(in the rows, 128 means zero)
Each row is followed by its class; each block has classes of its own.
[118 133 143  97 118 120 130 116  73 168 134 148 125 116 127 129 121 115
 143 101 126 135 134 152  92 160 156 110 107  93 194 119]
V
[153  81 138 116 168  97 133 129  83 143 130 129 132 108  91 126 118  76
 124 111 110  82 165 112  78 116 141 103 122  94 189 134]
A
[103 197 179 138 119 132  70 189 114  93  77 115 105 181 161 116  75 110
 149  81 142 143 134  94 176 135 166 145 140 136 102 132]
X
[150 128 135  95 116 150 133  66 136 196 181 164 154 122 140  92 119 157
  98 165 163 158 136 127 134 181 122  79  97 178  65 132]
N
[120 128 116  96 117 147 169 122 134 144 133 149 144 121 101 119 155 133
  92 150 107 156  94 147 136  60 136 124 103  92 133 120]
V
[131 135  71  49 125 134 178 117 140 210 163 163 152 130  97 121 149 123
  51 135 109 145 141 172 126  84 155 104 109 128 166 153]
Y
[164 127 132  69 148 136 144  90 109 224 208  60 174 134 127 101  95 123
  91 149 104 145  97  93 148 130 115  65 119 146  88 134]
A
[ 94 175 130  89 150 119 151 117  98 120 201 129 124 143  98 140 121 194
 116 128 151 150 174 100 152 143 165 144 122 128 159 129]
X
[151 144 148 115 162  94 108 136  77 155 138 130 156 139 154 124  55  89
 108 127 146 126 157 124 115 117 122  81 100 157 142 138]
A
[123 134 146 178  96 114 112 103 154  92 114  84 203 148 142 191 130 114
 156  99 145 107 112 138 134 140  94 143 125 134 106 130]
Q
[155 132 123 141 122 151  86 124 148 152  60  60 100 168 135 103  78  82
 106  99 108 135 102 102 121  98 139 114 137 129  70 150]
N
[165 153 142 140 127 105  96 158 113 112 139 106 153 151 180 127  86 116
 109 105 131 121 190 159 150 112 157 125 110 157 116 132]
X
[ 50 211  93 107 138 142 146 153  99 164 134  83 101 118  97 140 156 176
  14 116 105 123 243 145 126  86 172 178  96 130  74 126]
T
[137  94 113 122 169 135 165 139 118 161 165  67 161 153  91 156 145 125
  77 108 135  99 126  78  89  76 168 149  90  83 152 145]
A
[119 139 154 182 117 162  96 147 156 108 108  65 165 148 130 189 138 126
 142  99 140  63 167 138  93  95 172 183  98  88 117 146]
U
[106 125 134 188  79 107 136 106 195  42 114 177 146 125 127 163 100 145
 245 120 180 112 130 153 103  92  97 158 145 118 173 135]
N
[100 149  98  99 131 135 171 158 126 156 111 147 115 120 111 105 101 133
  66 117 136 166 134 135 125  88 110 132 134 140 117 134]
N
[108 113 122 128 127 128 133 109 139 118 107 153  77 108 109  98  99 145
 131 164 142 121 155 156 137 151 126 111 147 143 130 131]
S
[164 161 117 114 161 111  60 130 146 130 137  96 171 110 172 188  17  81
 118 140 113 126 112 157 155 134 100  96 153 151  52 118]
A
[ 96 166 126 128 144 105 106 180 174 141 123 130 153 152 159 162  15 122
 107 173 144 174  71 167 201 145  94 127 108 175  49 104]
Q
[165 132 109 128 139 137 129 110  97 119 173 107 125  84 141 101 130 143
 112 139 137 112 194 142 118  84 142  89  98 155 108 154]
L
[ 83 129 136 118 121 112 109 112 104 111 167 165  96  96  87 128 172 128
 185 110 125 131 183 133 145 172 136 100 113 137 140 139]
Q
[118 119 165 139 128 145  89 178  98 179 182  67 125 117 133 170 134 119
 163  73 106 108 192  93  99 157 196 198 119  69 130 117]
V
[139 114 119 117 131 137 148 123 143 130 117 172 113 109 135 136 102 126
 120 176 109 135  80 164 120 123 106 119 148 153 137 114]
U
[164  97 123 107 148 121 114 140 139 173 134  82 137 132 132 118 109  78
 124 120 106 117 125 144 147 106 132 118 137 112 117 147]
Q
[140 149 142 150 135 155 105 138 116 119 113 136 111 138 184  89 116 113
 114 116 175 161 134 109 160 154 110  91 108 170  84 150]
S
[149 152 124 110 129 147 141 105 146 134 139 163  86 119  95 116 122 126
 122 133  94 134 128 161 138 138 150  97 140  97 123 105]
X
[150 128 143 130 119 103 127 139 168 151  91 105 116 164 190  83  83  80
 158 135 132 107  84 137 149 113 107 105 136 140 123 121]
A
[ 92 171 102  81 143  91 102 193 158 134 145  75 122 121 158 118  88  82
 138 111  97 140 142 179 212  65 135 109 131 147 115 131]
A
[106 123 158 154 148 139 135 124 142  63 124  86  77 118 131 105 212 111
 223 126  99 112 109 119 161 113 135 139 122  81 208 127]
U
[128 119 126 148 119 121  90 124 160 106 116  63 163 134 123 155  93 106
 143  85 122 132 110  68 133 145  93 140 150 143  63 141]
N
[109 130 152 131 113  77  84 146 121 135 173 121 169  98 157 143 110 107
 180  88 110 105 161 125 134 235 123 110  94 134 118 106]
T
[ 99 192 134 131 125 123  83  99 115  91 125 101 146 132 118 172  67 120
 149 110 140 134 142 116 135 104 105  99 145 164  87 146]
A
[ 90 176  97  89 161 125 147 168 107 139 168 103 168 135 137 195 124 154
  55 103 140 171 129  65 135 102 120 200 123 103 108 122]
V
[141 121 132 109 122 158 128 115 151 174 165 135 123 124 131 109 109 124
 123 150 131 175  76 118 141 133 112 105 111 155  54 124]
V
[136 122 146 139 128 106 116 147 176 101  43  63 159 132 121  95  90  80
 102 149 100  83 101 116 173  74 105 125 138 119  66 121]
L
[176  93 141 100 128 124 157 133 117 181 166 123 191 100 134 120 125  92
 125 106 124 105  99 119 117 132 136 101 124  94 163 126]
L
[122 183 143 159 110 107  92 147 162 115  69 118 110 148 188 120  44 115
 124 146 160 112 155 124 153 109 105 147 150 197  41 123]
L
[202  82 160 170 130 120  72  97 101 117 130  50 165 126 126 128  75  76
 183 112  78 105 131  82  93 152 101  82 132 139 132 156]
Y
[171 111 135 115 177 169 138  86 107 155 142  56 144 139 120  83  89 128
 104 160 146 154  78 120 125 119 115  75 102 162 129 174]
Y
[123 132 140 123 164 142 146 114  90 138 123 158  99 134 137 122 112 116
 117 113 170 175  85  84 132 185 106 107 142 135 171 132]
S
[104 149  86  87 146 127 183 123 131 153 114 204 123 124 103 125  90 138
  49 172 144 180  94 170 128 116  95 101 120 190 142 132]
Y
[134 111 183 153 144 146 112 137 129  91 140 109 181 130 163 129 118 120
 173 134 166 138  60  84 148 164  86 117 110 164 111 142]
U
[137 123 116 129 111 114 112 145 175 105 105 147 128 129 140  85  85 106
 145 139 122 151 116 116 160  87  92  99 124 152  76 141]
N
[129 192 130 136 139 148 118  96 107 228 157  77  97 153 137 105 101 130
  62 118 140 133 216 130  98 129 147 120  83 182  50 144]
T
[202 112 136 140 123 168 109 111 126 135 148 108 151  90 174 131 101 111
 158 114 138 106  89 124 104 146 128  95 139 116  97 135]
L
[107 125 107 135 114 111 152 111 133  87 142 139 173 138 169 170 130 174
 107 148 167 165 102 166 149 118 132 155 112 184 163 121]
N
[136 102 159 165 122 105  86 157 111 127 242 109 161 128 160 143 179 130
 190  90 143  93 240  67 124 147 174 130  57 145 112 145]
A
[127 127 136 147 110 139  76 139 143 119 156  94 142 129 154 178 136 126
 151 126  91 117 137 110 143 152 149 146 123 153  86 124]
U
[133 112 113 119 145 133 126 109 122 130 100 175  75 120 112 118 134 113
 111 151 110 144 129 161 123 121 172 111 110 112 169 118]
N
[148  85 145 139 131 115 103 124 147 150 130  45 121 144 100 100 113  93
 172 128  80  63 144 121 116 103 176  98  96  70 139 133]
A
[ 81 102 136 111 131 114 136 117  85 132 116 176  63 102  74  88 110 130
 136 140 129 142 154 146 129 188 147  79 125 144 187 127]
S
[147 144 146 159 145 163 112 108 136 121 126 136  84 121 134 106 153 110
 150 130 121 126 130  94 117 117 130 127 115 110  92 133]
T
[128  71 141 137 165 128 140  93  82 113 129  85 133 124  67 152 133 135
 136 143 131 105 124 144  98 112 165 134 115  96 209 147]
Q
[118 124 123 118 174 123 113 155 107 121 189 165 127  87  70 161  95 112
 137 126 104 165 156  62 126 149  98 123 133 149 120 141]
Y
[114 118 110 125 138 116 139  93 144 130 128 181  90 126 103 148 155 112
 134 113 153 121 165 122 117 151 140 137 151 116 178 135]
S
[ 93 162 124 116 144  89 135 115  88 111 135 156 120 120 149 146 149 120
 133  94 172 106 191 162 108 149 142 111 102 143 195 132]
A
[ 93 167 143 144 152 110 101 130 117  86 150  54 147 127 134 143  28 148
 164 131 148 144  94  86 151 167  70  88 114 169  68 127]
A
[143 102 139 102 148 117 113 133  48 176 151 107 120  93 112  93 155 107
  76 100 124  91 235 116 101 144 189 103  99 158 134 149]
L
[151 100 158 113 142 117 132 160  89 146 146 197  71 137 139  59 145 104
 140 102 146 131 169 133 125 168 184  94  98 145 182 132]
X
[150 120 115  77 125 138 155 134 112 148 203 160 158  92 105 120 135 164
  95 124 110 127 150 153 131 171 159  92 112 100 126 115]
X
[194  90 150 163  91 139 132 127 143 134 117  76 178 181 136 112 110 122
 100 116 102 109  92 110 117 113 151 112 106 130  94 126]
X
[118 126 132 126 113  97 124 140 115 136 112 157  98 127 155 108 180 103
 127 109 112 113 182 141 115 147 154 135  85 102 155 107]
V
[169  93 176 125 181 170 131 169  85 177 166 103 140 137 133 101 121 113
 119 147 138 118 144  90 108  78 173 141  90 105 165 160]
U
[ 39 196 149 128 133 153 144 145 130 129  96 134  62 144 123 121 149 138
 133 126 148 149 119 161 154 143 146 138 104 148 151 118]
U
[175  84 129 137 123  93 123  58 121 133 155 161 146  93 124 124  88 114
 154 154 125 131 153 158  98 165  91  77 131 174 143 122]
N

Next block, with new classes.
[185 137 122 135 108 140 110 159 167 155 156 125  88  88 165 145 148 138
  92 145 160 141 128 104 145 139 129 121 101 128 141 165]
Z
[134 120 180 148 104 101  95 103 126 133  91 152 121 111 130 155 123 123
 160  97 146  97 137 138 176 154 138 130 120 139 129 157]
H
[189 136  93 104 116 108 161 143 140 133 140  96 107 142  97 146 110 130
 117 127 108 146 105 114  76 143 120 127  96 118 155 155]
B
[165  97  78 142 127 171 155 163 121 126  98 124 114 219 175 200 100 157
 141 163 180 113 125 101 119 134 164 157 117  85  88 118]
B
[109 175 115  75 122 123 114 182 140 141  66 146 124 153 145  68 164 159
  78  95 101 179 120 171 103 118 143 142 128 127  87 110]
H
[162 100 110 128  80  68 105 146  80 154  77 124 145 190 112 108 104 140
 116  72 110 136 165 103 110 190 132 130 154  83 137 161]
B
[134 160 128 128 118 141 150 156 172 124  98  73 121 168 108 118 131 160
 109 106 135 158 123 158 116 138 115 139 147 105 152 135]
E
[181 161  83 104 126  64  76  98 110 151 128 137  97  26 121 156 146 116
  86 146 115 127 117 107 142 146 109 136  95  81 160 207]
R
[145  61 115 175 130  91 122 100  82 127 166 135  98  81 150 117  96  76
 165 150 145 107  84 165 151 134 109 122 152 101 131 100]
K
[ 98 109 127 132  99 147 120 176 111 128 139 128 175 184 147 143  88 106
 145 105 106 119 148 160  86 138 123 149 137 126 109  96]
Z
[146 133 171 108 163 136 127 154 158 126  96 128  91 163 140 104 154 143
 138  99 126 137 135 143 124 101 180 100 128 167  89  62]
W
[ 83 119 181 104 161 133 183 148 180 140 117 164 116 109 130 147 110  77
 150 155 152 136 110 149 133 116 146 130  92 136  89  94]
W
[154  74 126 137 117  73 129 141 128 113 130 124 153 153 126 154 111  99
 154 118 131 119 127  70  73 157 147 133 114 123 119 124]
B
[133 134 102 121 161 117 115 152 107 115 131 143  99 119 165 170 121 122
 106 162 101 134 120 112  84 144 147 138 103 113 114 121]
J
[196 123 108 129  85  79 116  92 126 118 110  82 113 138  66 145 114 116
 147  78 124 106 164  68  97 151 111 134 117  94 213 149]
W
[141 134  98 122 134 100  94 140 123 107 103 131 142  84  84 177 119 127
 124 118 130 168 176 198  80 132 124 183 123  64 173 118]
Z
[189 154 100  57  60 124 108 121 111 179 115  84 132 143  84 144 159 130
  91 148 108 130 159  91  99 187  83 150 115 141 147 196]
R
[153 165 156 159 145 181 139 143 138 121 120 135  76 163 208 203 147 166
 142 140 137  79 137 102 190 141 164 106 121 143  95 146]
E
[107 138 153 154  97 114 130 153 137 118 143 137  99 178 158 138 170 117
 134 131 128 136 127  79  74 136 134 118 130 127 118  98]
K
[119 175 130 123 147 105  96 134 137 113 138 134 137 134 136 145 160 151
 104 117  82 146 105 128 107 142 121 132 121 144 125 135]
E
[136 152 137 112 143 142 106 129 150 132 127 123  96  90 145 173 146 141
 119  98 108 129 141 171 169 124 142 153 118 130  88 146]
R
[141 174 147  90  78 143 167 202 171 132  92  91 123 154  98 169 140 125
  89 118 118 164 191 106  73 182 145 123 108  84 165 180]
E
[135 123 121 108 126  94  77 106 114 113 103 138 148 177  50 159 135 155
  84 102 118 162 168  97  88 157 131 174  96 139 139 135]
J
[ 74 130 122 110  54 221 153 162 127 128 170 123 131 211 175 170 121 110
 136 165 134  91 126  96 105 104 139 143 116 152  85 117]
K
[122 137 156 105 121 120 148 105 145 105 141 129 128 151  66 170 114  97
 125  71  86 126 158 131 108 159 117 155 101 126 126 132]
E
[144 107  99 120 133 114 127 135 157 124 172  56 104  58 101 103 100 102
 107 116 103 151  99 180  72 137 100 138 140 128 159 133]
E
[133 112 115  90 119 117  96 154  89 143 119 128 142 140 124 121 144 136
 107 151 128 174 137 173 120 141 140 152 146 122 108 109]
K
[160 112 168 148 178 132 170 125 170 106  94 120 103 207 136 150 135 129
 146 159 197 143  87 126 132 136 138 137 141  97  90  59]
E
[120 178 158 115 131  61  80 148 123 114  97 123 140 159 114 115 173 170
 106  98  96 170 133 104  66 132 150 111 119 160 140 127]
H
[129 165 192 145 113 151 171 147 141 112 108 167 147 167 179 134 141 117
 187 122 124  65 132 125 191 106 136  88 125 157 111 110]
Z
[116 165 110 116 105 179 144 159 170 124 119  96  94 136 163 126 156 150
 107 113  97 137 119 135 111 119 124 152 148 103 133 122]
F
[139  84  96 146 123 128 109 107  98 120 151 122 139  86 153 175 114 130
 121 156 135 112 134  93 178 157 126 164 138  99 139 158]
F
[141 178 125  88  98 159 117 200 156 197  71 105  81 167 182 108 130 156
 101  99 116 146 131 156 129 152 144 125 139  98 120 149]
W
[ 77 136 132 167 143 127 112 162 147 117  90 161 163 131 157 145 145 147
 143 114 131 130 115 182 160 116 131 142 130 129  87 117]
R
[ 97 178 102 105 152 133 157 168 135 155 111  91 105 124 146  97 116 132
 120 147 102 143  86 202  93 101 103 126 138 121 115 123]
R
[ 53 183 175  63 108 183 214 194 160 155 132 145 120 207 182 151 142  99
 126 178 123 154 109 137 116 125 132 150 115 121  55 104]
K
[180  96 112 122  78 110 122  56 125 146 135 100  70 108  82 162  91 106
 116 136 154 138 109 138 118 160  86 178 154  44 157 157]
B
[167 119 173 157 104 143 129 144 158 121 113 105 108 133 160 111 178 141
 144 129 126 118 117 109 143 150 137  98 167 148 138 108]
F
[149 146  82 114  90 165 131 147 123 173 145 112  54  58 133  85 129 124
  84 156 120 137 140 189  95 125  84 124 141 124 160 147]
Z
[125 140 141 166 165 108 120 168 140 110  96 132 110 115 179  87 159 136
 154  83  78 121 112 197 120 143 132 101 167 149 106  83]
E
[115 139 129 126 127 141 119 184 125 148 104 116 138 170 169 184 145 164
 109 164 133 154 145  94 111 177 147 152 133 109 125 148]
F
[139 143 123  86  82 131 128 130 137 124 137  99 128 216  91 148 127 136
 105 131 116 140 119  70  29 120 137 135 113 132 129 128]
B
[ 92 117 150  80  93 132 127 170 122 116  92 133 245 174  70 156  77  80
 145 138 129 124 116 173 112 116 150 131 105 108 115 129]
R
[ 17 141 112  76 107 198 171 145 130  98 157 117 179 192 144 161  98 114
 136 163 129 137 115 165 118  58 131 199 131 116  71  83]
K
[134  85  80 109 135  80 118 127  92 104 136 177 183  80 131 203  92  78
 154 155 105 104 128 107 104 147 145 163  82 100 116 149]
B
[213 133 126 151 125 109 106 121 128 145 105 155  48 119 150 104 145 118
 131 108 152  91 134 115 132 127 132  93 118 109 144 116]
Z
[115  98  97 149 121 177  92 160 118  97 106 132 143 112 171 189 107 144
 131 149 130 117 140 175 142 131 157 166 136 106 112 120]
J
[159 138 119 107 100 108 110 158 172 164 114 143 147 112 110 182 133  87
 122 149 145 132  89 124 103 171 108 148  65 108 132 179]
R
[ 72 100 101 129  75 168 152 141 145 130 147 112 172 162 141 140 108 106
 117 186 161  99 109  46 102 126 112 155 117 127 135 149]
F
[185 117  89 175 123 112  99  76 139 133 171 113  20  73 153 154 134 151
 107 116 128 127  94 115 126 133 108 142 137 100 140 154]
B
[131 143 124 127 131 130 135 141 142  83 118 107 107 158 146 137 151 142
 111 127 106 139 137  92  84 119 142 139 134 119 122  93]
J
[128 127 166 122 131 101 108  96 159 136 122 181  91 127 107 116 136  99
 136 120 125 121  71 145  91 109 136 114 107 149  97 105]
B
[112 139 116 150 182 137 124 134 137 116 139 151 147 105 127 213  97 130
 151 167 147 117  75 187 161  96 139 140  73 131 108 137]
R
[132 166 112 111 124 108  96 143 125 152 180 117  79 140 127 128 142 144
  89 101  88 167 100 136  94 125 123 132 103 143 131 141]
K
[174 141 130 147  95 142 138 130 138 114 146 133  96  93 152 175 162 122
 110 165 128 100 140  63 134 165 128  97 110 129 150 173]
E
[168 116 151  92 130  93 139 134 135 149  90 151 115 167 118 119 131 113
 129 123 131 145 106 129 109 153 142 130 124 113  90 112]
B
[127  78  47  91  64 137 129 119 104 114 148  81 157 119  95 137 100 121
 109 113  98 127 174 114  73 138 107 194 142 117 134 150]
B
[109 146 132 130 154 133 117 155 126 147 152 141 120 109 175 202 119 119
 135 151  98 108 121 132 116 175 129 138  97 157 108 163]
E
[ 95 137  82 112  86 176 124 123 132 132 144 135  94  97 151 168 100 111
 131 150 110  87 113 146  81  97 127 153 112 120 121 155]
B
[159 154 132  38 109  82 132 204 133 189  32 134 175 178 102 109 146 115
 122 107  96 179 159 153  87 210 121 154 116 106 132 133]
W
[136 150 179  92 112  64 119  81 126 156  81 149  65 148 104  68 188 127
 118  95  99 134 155  97  83 153 113 123 162 150 102 115]
B
